Below are the code and all the weights of a small trained network. Each question names an input and a class and asks about switching units off, where a switched-off unit gives its printed mean instead of its output.

import numpy as np


def w(rows, s, z=0):
    codes = np.array(rows[::2]) - 128.0
    scale = np.full(codes.shape[1], s)
    scale[-1] = z or s
    return codes * scale


def f(y):
    return y / 2 * (1 + np.tanh(0.7978845608 * (y + 0.044715 * y**3)))


def log_softmax(a):
    a = a - a.max(-1, keepdims=True)
    return a - np.log(np.exp(a).sum(-1, keepdims=True))


def net(x, mask):
    res = np.array(x, float).reshape(1, 4) / 4 @ E
    y = f(res @ A[0][:, :-1].T + A[0][:, -1])
    res = res + np.where(mask, y, B[0][:, -1]) @ B[0][:, :-1]
    return log_softmax(res[-1] @ U[:, :-1].T + U[:, -1])


A, B = {}, {}
E = w([
[201,255,167],'x0',
[95,198,22],'x1',
[238,80,64],'x2',
[53,193,169],'x3',
],0.0094)
A[0] = w([
[212,109,32,97],'N1',
[180,184,211,104],'N2',
[121,247,56,2],'N3',
[205,57,73,162],'N4',
[188,120,62,80],'N5',
[194,111,61,108],'N6',
[98,187,139,93],'N7',
[170,173,229,96],'N8',
[210,40,176,143],'N9',
[165,154,171,83],'N10',
[62,129,165,139],'N11',
[185,169,214,122],'N12',
[186,63,226,129],'N13',
[128,142,89,98],'N14',
],0.013,0.0081)
B[0] = w([
[244,69,104,225],'N1',
[167,208,177,185],'N2',
[141,204,53,205],'N3',
[158,33,137,245],'N4',
[229,107,103,183],'N5',
[183,101,135,198],'N6',
[110,189,115,171],'N7',
[130,174,180,184],'N8',
[105,52,172,230],'N9',
[190,159,149,144],'N10',
[75,166,124,181],'N11',
[160,163,190,184],'N12',
[85,88,197,213],'N13',
[117,112,107,141],'N14',
],0.011,0.012)
U = w([
[173,136,219,93],'0',
[70,122,165,231],'1',
[116,40,194,1],'2',
[213,104,156,171],'3',
[210,188,218,109],'4',
[170,192,29,117],'5',
[248,58,112,139],'6',
[57,146,152,141],'7',
],0.013,0.012)

Each question gives the input, the list of numbers given to net, and the class t.
The units are the neurons (one row each of A and B). Each row of codes is followed by its name. A weight is (code - 128) times the scale printed after its matrix; where a second scale follows, it is the last column's (A, B and U).
mask holds one flag per neuron, in row order. A switched-off neuron (its flag False) gives its mean, the last column of its row in B, instead of its output. The means were averaged over made-up inputs and are rounded, as every weight is.
A unit's drop is (log p(t) with every unit on - log p(t) with that unit switched off) / (log p(t) with every unit on - log p(t) with every unit switched off).
The circuit of an input: a set's keep is (log p(t) with only the set's units on - log p(t) with every unit switched off) / (log p(t) with every unit on - log p(t) with every unit switched off). Starting from the 12 units with the biggest drops (on a tie, the unit counted first), units are removed one at a time, each time the one whose removal leaves the highest keep (on an exact tie, the one counted first), for as long as the keep stays at least 0.8.
units of the circuit, in order: the units of the circuit, biggest drop first
most important unit: the unit with the biggest drop
k most important neurons: the k neurons with the biggest drops, biggest first
drop when u is switched off: that unit's drop, to one decimal
input [2,1,-7,7], class 7: most important unit -> N11
input [-7,-1,-6,-5], class 1: units of the circuit, in order -> [N1; N4]
input [-5,-4,6,2], class 2: units of the circuit, in order -> [N9; N13]
input [-7,-3,-5,-2], class 1: units of the circuit, in order -> [N4; N1]
input [-6,-6,-2,7], class 7: units of the circuit, in order -> [N11; N1]
input [1,-6,3,1], class 2: units of the circuit, in order -> [N9; N13]
input [6,2,-2,-7], class 4: units of the circuit, in order -> [N2; N4]
input [1,3,-3,-1], class 5: units of the circuit, in order -> [N13; N9; N4]
input [-8,6,0,2], class 7: units of the circuit, in order -> [N1; N4]
input [4,3,-6,1], class 5: units of the circuit, in order -> [N3; N13]
input [1,0,2,6], class 7: 3 most important neurons -> [N1; N5; N6]
input [0,-5,3,-3], class 2: 3 most important neurons -> [N13; N9; N3]
input [1,8,3,1], class 5: 4 most important neurons -> [N3; N9; N4; N13]
input [0,-8,-5,-3], class 2: units of the circuit, in order -> [N13]
input [-2,6,-3,-3], class 5: drop when N9 is switched off -> 0.2
input [-5,6,-6,-5], class 1: drop when N3 is switched off -> 0.2
input [5,7,8,8], class 5: drop when N3 is switched off -> 0.1
input [1,1,-4,0], class 1: drop when N4 is switched off -> -0.1
